Below are the code and all the weights of a small trained network. Each question names an input and a target symbol and asks about switching units off, where a switched-off unit gives its printed mean instead of its output.

import numpy as np


def w(rows, s, z=0):
    codes = np.array(rows[::2]) - 128.0
    scale = np.full(codes.shape[1], s)
    scale[-1] = z or s
    return codes * scale


def f(y):
    return np.maximum(y, 0)


def softmax(a):
    e = np.exp(a - a.max(-1, keepdims=True))
    return e / e.sum(-1, keepdims=True)


def log_softmax(a):
    a = a - a.max(-1, keepdims=True)
    return a - np.log(np.exp(a).sum(-1, keepdims=True))


def net(x, mask):
    ids = ['ΠΩβδμτ'.index(c) for c in x.split()]
    T = len(ids)
    res = E[ids] + P[:T]
    u = 0
    for l in range(2):
        r = res
        for j in range(2):
            rows = slice(4 * j, 4 * j + 4)
            q, k, v = (r @ M[l][rows].T for M in (Q, K, V))
            z = softmax(np.where(np.tri(T) > 0, q @ k.T / 4**0.5, -1e9)) @ v
            o = O[l][rows]
            res = res + np.where(mask[u + j], z, o[:, -1]) @ o[:, :-1]
        u += 2
        y = f(res @ A[l][:, :-1].T + A[l][:, -1])
        res = res + np.where(mask[u : u + 4], y, B[l][:, -1]) @ B[l][:, :-1]
        u += 4
    return log_softmax(res[-1] @ U[:, :-1].T + U[:, -1])


Q, K, V, O, A, B = {}, {}, {}, {}, {}, {}
E = w([
[135,181,114,153,210,29,116,115,124,73,137,130],'Π',
[83,52,165,149,159,104,103,156,146,179,165,62],'Ω',
[249,89,128,124,140,112,67,151,40,111,121,97],'β',
[119,161,103,139,59,148,167,175,153,97,223,138],'δ',
[173,111,190,150,83,144,192,65,133,110,83,134],'μ',
[122,64,147,92,165,169,202,57,89,113,165,116],'τ',
],0.013)
P = w([
[171,172,73,226,197,186,123,141,173,242,93,123],'0',
[140,112,66,254,144,124,172,123,83,172,138,145],'1',
[152,105,71,203,134,111,169,114,86,163,163,126],'2',
[161,121,108,154,128,92,170,123,101,155,163,104],'3',
[152,122,124,129,110,85,158,127,112,133,152,98],'4',
[152,117,136,107,107,96,152,132,117,110,161,102],'5',
[135,123,159,98,107,101,148,145,115,87,150,86],'6',
[129,113,171,88,89,106,129,123,129,69,159,92],'7',
[111,106,192,70,89,111,133,125,118,52,154,103],'8',
[110,106,207,66,82,114,117,124,114,37,166,104],'9',
[103,106,234,65,81,128,104,119,113,12,172,125],'10',
],0.008)
Q[0] = w([
[78,155,121,83,144,189,62,144,197,168,60,184],'0.h0',
[166,133,153,73,94,77,118,211,89,18,247,63],'0.h0',
[116,110,168,132,72,102,191,137,135,70,220,108],'0.h0',
[139,146,79,186,96,150,163,123,124,150,118,167],'0.h0',
[104,108,129,119,115,150,79,183,147,148,136,106],'0.h1',
[89,87,127,97,132,173,157,104,131,171,119,162],'0.h1',
[165,159,106,113,148,134,121,115,68,72,142,154],'0.h1',
[68,151,116,129,188,82,114,136,162,118,146,124],'0.h1',
],0.011)
K[0] = w([
[145,159,64,252,196,55,48,166,148,200,101,119],'0.h0',
[92,118,238,31,67,114,130,120,147,1,125,136],'0.h0',
[117,77,221,20,115,148,133,85,89,21,116,115],'0.h0',
[104,115,125,193,171,145,164,72,138,221,90,154],'0.h0',
[83,137,102,138,137,61,94,185,143,134,172,95],'0.h1',
[134,112,110,94,193,111,113,98,75,142,113,124],'0.h1',
[120,137,147,50,106,178,177,69,118,84,154,167],'0.h1',
[128,67,124,76,87,151,99,200,95,209,155,74],'0.h1',
],0.0085)
V[0] = w([
[46,175,111,150,107,76,142,177,173,112,138,142],'0.h0',
[112,127,74,99,84,254,151,140,124,143,161,139],'0.h0',
[52,98,135,77,196,132,147,84,133,156,158,95],'0.h0',
[105,138,173,172,92,139,191,68,168,131,85,174],'0.h0',
[212,176,150,134,160,56,85,151,115,68,130,117],'0.h1',
[164,82,163,149,165,108,139,112,104,140,104,128],'0.h1',
[148,152,139,130,60,152,135,123,126,116,128,167],'0.h1',
[110,60,145,122,185,120,119,113,117,180,130,93],'0.h1',
],0.0065)
O[0] = w([
[177,93,155,81,151,106,126,167,166,140,189,177,8],'0.h0',
[155,58,112,174,110,74,139,152,201,176,75,149,230],'0.h0',
[201,164,154,160,155,217,118,132,186,103,60,120,115],'0.h0',
[133,79,36,93,132,167,168,154,138,91,121,79,219],'0.h0',
[92,83,64,254,103,167,142,127,104,144,77,205,173],'0.h1',
[149,130,159,175,107,109,118,93,71,111,145,93,212],'0.h1',
[86,145,124,95,115,143,135,151,98,166,64,93,128],'0.h1',
[196,110,160,157,132,106,99,104,156,71,177,108,133],'0.h1',
],0.0066,0.0016)
A[0] = w([
[75,202,120,140,49,134,87,75,67,127,29,127,99],'0.n0',
[152,255,52,145,144,186,92,169,70,40,157,58,87],'0.n1',
[163,117,232,79,209,135,84,68,231,77,185,125,7],'0.n2',
[138,97,104,89,182,16,153,113,142,130,59,138,154],'0.n3',
],0.0045,0.0021)
B[0] = w([
[176,165,181,106,84,140,123,95,108,97,131,48,178],'0.n0',
[117,195,2,108,120,195,110,61,99,133,118,161,254],'0.n1',
[202,135,156,84,64,99,134,121,65,87,139,36,208],'0.n2',
[155,102,106,187,181,110,136,103,79,61,51,106,219],'0.n3',
],0.0064,0.0021)
Q[1] = w([
[136,88,138,232,105,104,191,94,80,128,152,83],'1.h0',
[176,88,153,227,34,213,182,126,134,94,190,98],'1.h0',
[194,94,102,118,92,147,28,195,42,195,141,119],'1.h0',
[151,143,77,94,146,114,194,152,158,129,209,92],'1.h0',
[216,62,103,254,119,100,154,59,44,94,165,64],'1.h1',
[46,144,107,96,71,175,127,168,188,173,105,234],'1.h1',
[182,115,168,217,139,42,128,89,40,78,172,40],'1.h1',
[109,109,122,28,89,188,176,125,67,116,121,133],'1.h1',
],0.0067)
K[1] = w([
[161,133,85,207,90,213,200,124,207,192,129,122],'1.h0',
[127,65,250,98,65,198,173,76,124,121,82,189],'1.h0',
[209,59,107,142,71,174,61,189,49,204,121,84],'1.h0',
[124,106,203,244,180,128,158,96,174,146,124,117],'1.h0',
[150,34,222,143,231,221,107,3,52,88,30,128],'1.h1',
[157,179,63,224,64,136,196,148,154,204,154,111],'1.h1',
[145,54,168,48,166,142,57,98,65,40,29,116],'1.h1',
[179,93,156,73,125,198,219,133,161,153,132,241],'1.h1',
],0.0057)
V[1] = w([
[110,140,132,117,142,94,144,136,104,121,129,119],'1.h0',
[156,152,97,143,254,43,84,107,82,114,61,158],'1.h0',
[72,103,212,143,70,130,134,124,139,126,177,103],'1.h0',
[129,103,117,140,141,141,126,138,140,146,123,142],'1.h0',
[141,137,83,123,98,151,115,162,149,84,140,138],'1.h1',
[87,148,132,117,146,120,191,130,126,125,195,124],'1.h1',
[130,146,133,136,148,104,135,120,148,102,132,132],'1.h1',
[94,177,101,148,12,133,135,203,194,114,170,153],'1.h1',
],0.006)
O[1] = w([
[141,149,155,128,121,160,120,122,146,120,121,122,130],'1.h0',
[130,112,234,33,22,160,102,97,110,161,174,54,137],'1.h0',
[219,126,63,185,172,129,110,148,99,80,97,151,111],'1.h0',
[105,139,113,130,107,105,152,115,121,102,134,128,117],'1.h0',
[138,129,196,109,127,102,133,103,134,141,161,119,114],'1.h1',
[145,152,154,125,109,196,97,138,167,160,152,117,127],'1.h1',
[120,110,121,125,98,143,118,150,117,159,139,117,134],'1.h1',
[198,132,254,94,78,137,114,84,123,108,183,35,3],'1.h1',
],0.0056,0.0042)
A[1] = w([
[160,29,101,106,152,150,83,191,136,144,106,98,75],'1.n0',
[21,98,152,143,159,178,89,158,173,254,142,101,63],'1.n1',
[98,102,132,61,86,83,135,108,97,138,113,142,3],'1.n2',
[120,140,24,198,167,120,97,168,112,141,111,244,19],'1.n3',
],0.0072,0.0024)
B[1] = w([
[228,70,130,130,96,217,224,195,160,131,134,146,198],'1.n0',
[184,223,157,204,142,147,39,137,246,146,8,213,156],'1.n1',
[59,84,211,72,120,62,105,120,84,144,214,101,157],'1.n2',
[211,222,254,118,109,171,22,151,206,173,64,127,254],'1.n3',
],0.006,0.0031)
U = w([
[161,163,108,170,155,180,138,117,164,123,48,148,252],'Π',
[77,70,1,132,144,118,182,134,84,99,157,154,199],'Ω',
[198,101,220,61,89,146,99,107,88,115,126,47,70],'β',
[121,182,126,95,76,170,139,134,167,144,186,188,27],'δ',
[125,69,194,136,136,57,109,192,172,145,143,144,128],'μ',
[88,174,147,131,153,65,55,85,103,119,120,118,14],'τ',
],0.007,0.0026)

Each question gives the input, a string of symbols that net reads in full, and the target symbol t.
The units are the heads (4 rows each of Q, K, V and O) and the neurons (one row each of A and B). Each row of codes is followed by its name. A weight is (code - 128) times the scale printed after its matrix; where a second scale follows, it is the last column's (O, A, B and U).
mask holds one flag per unit, layer by layer, with each layer's heads first. A switched-off unit (its flag False) gives its mean, the last column of its rows in O or B, instead of its output. The means were averaged over made-up inputs and are rounded, as every weight is.
A unit's drop is (log p(t) with every unit on - log p(t) with that unit switched off) / (log p(t) with every unit on - log p(t) with every unit switched off).
The circuit of an input: a set's keep is (log p(t) with only the set's units on - log p(t) with every unit switched off) / (log p(t) with every unit on - log p(t) with every unit switched off). Starting from all 12 units, units are removed one at a time, each time the one whose removal leaves the highest keep (on an exact tie, the one counted first), for as long as the keep stays at least 0.8.
circuit, biggest first: the units of the circuit, biggest drop first
unit that matters most: the unit with the biggest drop
k most important neurons: the k neurons with the biggest drops, biggest first
top k neurons in layer l: the k neurons of layer l with the biggest drops, biggest first
which heads matter: for each layer, one digit per head in row order, 1 if its drop is at least 0.15 and else 0, layers parted by /
drop when u is switched off: that unit's drop, to one decimal
input Ω μ β Ω μ Π Ω τ δ, target Π: unit that matters most => 0.h0
input β τ Ω δ μ μ Ω β, target Ω: which heads matter => 10 / 01
input μ β Π τ δ δ δ Π β δ τ, target Π: which heads matter => 10 / 10
input Π β δ Π δ δ Π Ω β Ω, target τ: top 2 neurons in layer 1 => 1.n0; 1.n1
input Π Ω β Ω Ω Ω, target β: circuit, biggest first => 0.h1; 0.n2; 0.h0
input Π β δ τ Π Π τ τ τ δ, target Π: which heads matter => 10 / 10
input Ω β Π, target τ: 2 most important neurons => 1.n3; 1.n0
input μ τ Ω τ μ Ω, target Ω: which heads matter => 11 / 11
input τ β Ω, target Π: 2 most important neurons => 1.n1; 0.n2
input Π β δ Ω μ Π β δ μ Ω, target Ω: which heads matter => 11 / 10
input Ω β Ω δ, target μ: circuit, biggest first => 0.h0; 0.n1
input Π Π Ω δ Π μ μ Π β, target Ω: which heads matter => 10 / 00
input Π δ τ δ δ δ, target β: circuit, biggest first => 1.h1; 0.h1
input τ Ω Π Π τ Ω β δ δ δ β, target μ: top neuron in layer 0 => 0.n1
input Π δ Π, target μ: circuit, biggest first => 0.h0; 1.h0
input μ δ Ω Ω τ β Π Π Π β, target τ: which heads matter => 10 / 01
input β β δ β Π μ τ, target Π: which heads matter => 11 / 11
input δ Π δ δ Π μ δ, target β: which heads matter => 01 / 01
input β δ Ω β β μ β Ω Π τ μ, target Π: which heads matter => 10 / 10
input Π δ β δ δ Π τ Ω, target Π: which heads matter => 10 / 00
input Π τ β δ τ τ β μ Π, target Ω: unit that matters most => 1.h0
input δ δ τ δ τ Π Ω δ β, target μ: which heads matter => 10 / 00
input τ Π δ Π δ δ, target μ: drop when 0.n2 is switched off => 0.0
input Π δ δ τ β, target Π: drop when 1.n3 is switched off => 0.1
input δ δ Π μ δ Π β Π β β, target τ: drop when 0.h0 is switched off => 1.2
input β Π τ Ω Ω μ Ω δ τ β, target Π: drop when 0.h0 is switched off => 1.1
input Π Π δ μ δ Π Π, target β: most important neuron => 1.n2
